[[135 121 138 127 125 114 124 106 134 151 117]
 [146 124 134 132 126 109 138 108 136 148 112]
 [130 122 136 132 122 122 128 111 132 155 123]
 [145 126 136 133 129 106 137 109 137 148 113]
 [142 126 135 134 130 107 138 109 136 146 113]
 [128 122 138 127 128 113 123 107 134 150 121]
 [131 125 139 131 125 116 125 109 134 153 125]
 [144 124 136 131 130 105 136 106 137 146 111]
 [143 124 135 132 129 108 137 107 136 147 109]
 [128 119 134 128 127 118 124 105 133 149 117]] -> 146

[[121 143 127 149 116 125 148 120 127 144]
 [122 139 124 146 127 121 143 122 127 138]
 [131 133 143 140 127 136 139 125 127 134]
 [135 133 133 130 133 134 133 136 131 131]
 [126 124 128 125 127 129 123 127 129 126]
 [134 134 121 130 135 128 131 141 135 137]
 [137 130 131 124 133 137 127 141 134 132]
 [127 116 153 116 111 145 124 114 120 117]
 [130 120 143 115 118 139 123 122 125 119]] -> 122

[[130 123 134 130 122 132]
 [133 138 112 129 136 118]
 [126 114 140 119 125 131]
 [126 114 149 128 114 141]
 [132 134 113 117 143 113]
 [141 120 134 120 129 124]
 [120 130 119 126 137 126]
 [145 110 153 125 115 135]
 [139 134 129 131 124 124]
 [126 128 119 124 134 123]] -> 133

[[130 128 128 128 143 116 132]
 [135 128 128 128 134 150 139]
 [135 128 128 128 136 113 143]
 [129 128 128 128 122 105 130]
 [123 128 128 128 137 144 117]] -> 135

[[146 115 114 124 123 128 108 134 126 144 128]
 [133 138 157 132 128 131 119 125 141 132 129]
 [142 140 123 116 149 130 113 137 123 133 122]
 [141 124 143 138 142 133 151 133 129 130 116]
 [137 117 121 118 120 109 110 127 135 142 128]
 [130 114 149 134 137 140 142 136 142 129 130]] -> 133

[[139 137 134 130 132 114 132]
 [142 129 136 123 119 112 122]
 [125 141 122 129 129 131 128]
 [124 143 115 129 135 143 140]
 [120 138 119 142 151 130 144]
 [122 141 119 149 155 125 144]
 [123 144 103 129 129 145 144]
 [140 130 140 135 134 120 110]
 [132 131 136 129 133 120 117]
 [131 134 128 136 138 119 129]] -> 142

[[130 126 132 135 127 132 127 124 125 127 129 120 129 129]
 [127 129 125 114 130 127 133 136 125 125 128 121 124 127]
 [128 128 129 132 133 133 119 116 132 126 134 126 129 129]
 [135 126 131 122 121 132 124 127 124 130 121 131 128 128]
 [138 125 126 114 131 138 129 127 123 124 125 124 127 129]
 [123 125 128 120 129 121 148 133 127 127 125 130 128 127]
 [136 133 130 123 124 140 142 137 118 128 134 129 121 132]
 [122 125 128 110 132 123 133 128 139 130 126 124 132 126]
 [136 128 129 125 124 134 117 122 121 129 127 130 125 130]
 [127 130 130 140 125 126 135 131 107 130 131 125 118 130]] -> 127

[[138 120 129 128 130 131 144 127 126 128 128 135 117 125]
 [112 123 126 131 129 129 103 129 127 128 127 128 121 126]
 [140 140 127 132 125 123 146 122 127 129 128 124 147 124]
 [114 117 126 126 131 132 107 134 121 126 127 134 112 130]
 [115 130 125 131 127 126 112 128 120 127 127 140 132 124]
 [114 117 126 128 131 132 109 133 118 126 127 138 113 127]
 [114 128 125 121 126 125 115 134 130 126 127 128 125 134]
 [112 124 124 129 128 127 104 131 122 126 127 134 122 128]
 [122 123 127 122 127 127 126 132 137 127 128 122 117 134]
 [117 118 127 127 131 132 119 133 120 127 127 141 115 127]] -> 112
---
[115 125 101 116 145 149 147]	147
[138 145 121 157]	157
[141 137 135 100 130  99]	99
[121 117 149 130 121 120]	120
[132 105 155 135 117 145]	145
[144 126 154 131]	131
[150 122 154 120 135]	135
---
129  127  125  128  143  120  108
119  131  123  126  108  155  136
135  128  131  125  142  146  114
: 143

120  113  135  120
119  116  129  124
101  125  108  105
: 125

145  137  129  102: 129

133  140   98  103
144  121  137  126
133  132  123  156
: 140

126  148  104  108: 108

146  131  154  118: 131

133  151  103  113: 113

108  111  117  127  129  151  129
145  148  129  135  131  112  112
120  111  140  119  120  133  153
: 148

115  129  131  148  115
130  132  131  115  150
130  132  131  115  146
: 146
---
[[123 142 116 112 123]
 [135 136 119 156 122]
 [113 129 113 121 123]] >> 123

[[125 118 119 129]
 [136 128 108 132]
 [130 130 104 128]] >> 129

[[118 144 101 119 141 139]
 [145 129 134 158 112 116]
 [145 117 114 152 120 105]] >> 139

[[139 138 107 136 124]
 [136 128 119 133 125]
 [108 100 100 103 127]] >> 124

[[150 131 134 126 112]
 [118 148 121 111 116]
 [118 144 125 116 117]] >> 112

[[137 122 125 137 136]
 [156 125 132 145 128]
 [155 124 131 144 128]] >> 136

[[132 122 122 128]
 [111 146 127 118]
 [139 139 119 106]] >> 128
---
array([136, 130, 131, 147, 104, 114]) -> 104

array([155, 118, 115, 130, 134]) -> 134

array([[123, 144, 152, 140, 141],
       [142, 123, 118, 129, 128],
       [137, 118, 109, 111, 109]]) -> 141

array([103, 132, 136, 144, 147]) -> 147

array([116, 152, 112, 134, 122]) -> 122

array([119, 132, 135, 154, 129, 137]) -> 129

array([[133, 138, 127, 134, 127, 150],
       [120, 126, 135, 123, 117, 105]]) -> 127

array([136, 129, 105, 126, 113, 145]) -> 113

array([104, 100, 143, 129, 121]) -> 121
---
[[129 126 133 151 112 133 144]
 [119 127 121 122 140 115 122]]: 121

[[106 134 120 151 124]
 [129 134 130 149 113]]: 130

[[130 126 127 127 142 136 127]
 [129 123 130 127 120 150 129]]: 130

[[118 109 115 116]
 [112 140 104 147]]: 104

[[127 116 142 110 106 135]
 [127 134 121 126 143 120]]: 121

[[100 149 128 100 113 122]
 [146 130 141 126 133 123]]: 141
---
[138 130 104 129 118 130 122] Answer: 138, 122

[[137 122 131 137 129]
 [143 124 120 149 150]
 [141 121 128 140 138]] Answer: 137, 138

[135 153 156 158 134 139 117] Answer: 135, 117

[126 118 105 158 120 123] Answer: 126, 123

[140 128 125 134 143 100 124] Answer: 140, 124

[101 137 126 120] Answer: 101, 120
---
Q: [107 135 120 131]
A: 107
Q: [157 132 129 124 147 123]
A: 157
Q: [145 114 154 126 131]
A: 145
Q: [144 120 129 130 106 148]
A: 144
Q: [138 128 156 116]
A: 138
Q: [133 152 124 130 110 119 117]
A: 133
---
[[137 111 124 125 124]
 [125 133 140 130 135]
 [126 125 107 123 120]] result: 125

[102 119 149 147] result: 119

[[136 146 128 127 136 138 143]
 [141 137 138 121 109 115 114]
 [144 123 125 132 105 116 106]] result: 123

[118 130 131 128 153 141] result: 130

[[143 129 147 135 136 128]
 [114 132 126 127 149 137]] result: 132

[107 130 139 133] result: 130

[[140 132 122 141]
 [149 144 140 154]] result: 144

[116 128 150 143 112] result: 128

[120 135 113 103 138 148 134] result: 135
---
[115 139 113 104 103 146] yields 115
[120 130 129 100 129 119] yields 120
[135 116 130 142 146 102 134] yields 135
[144 106 109 123 113 134 119] yields 144
[128 110 116  99] yields 128
[152 106 107 136 111] yields 152
[147 119 156 129 123 145 155] yields 147
[102 128 113 117] yields 102
[122 124 119 153 131 122] yields 122
[141 112 107 105 147 102] yields 141
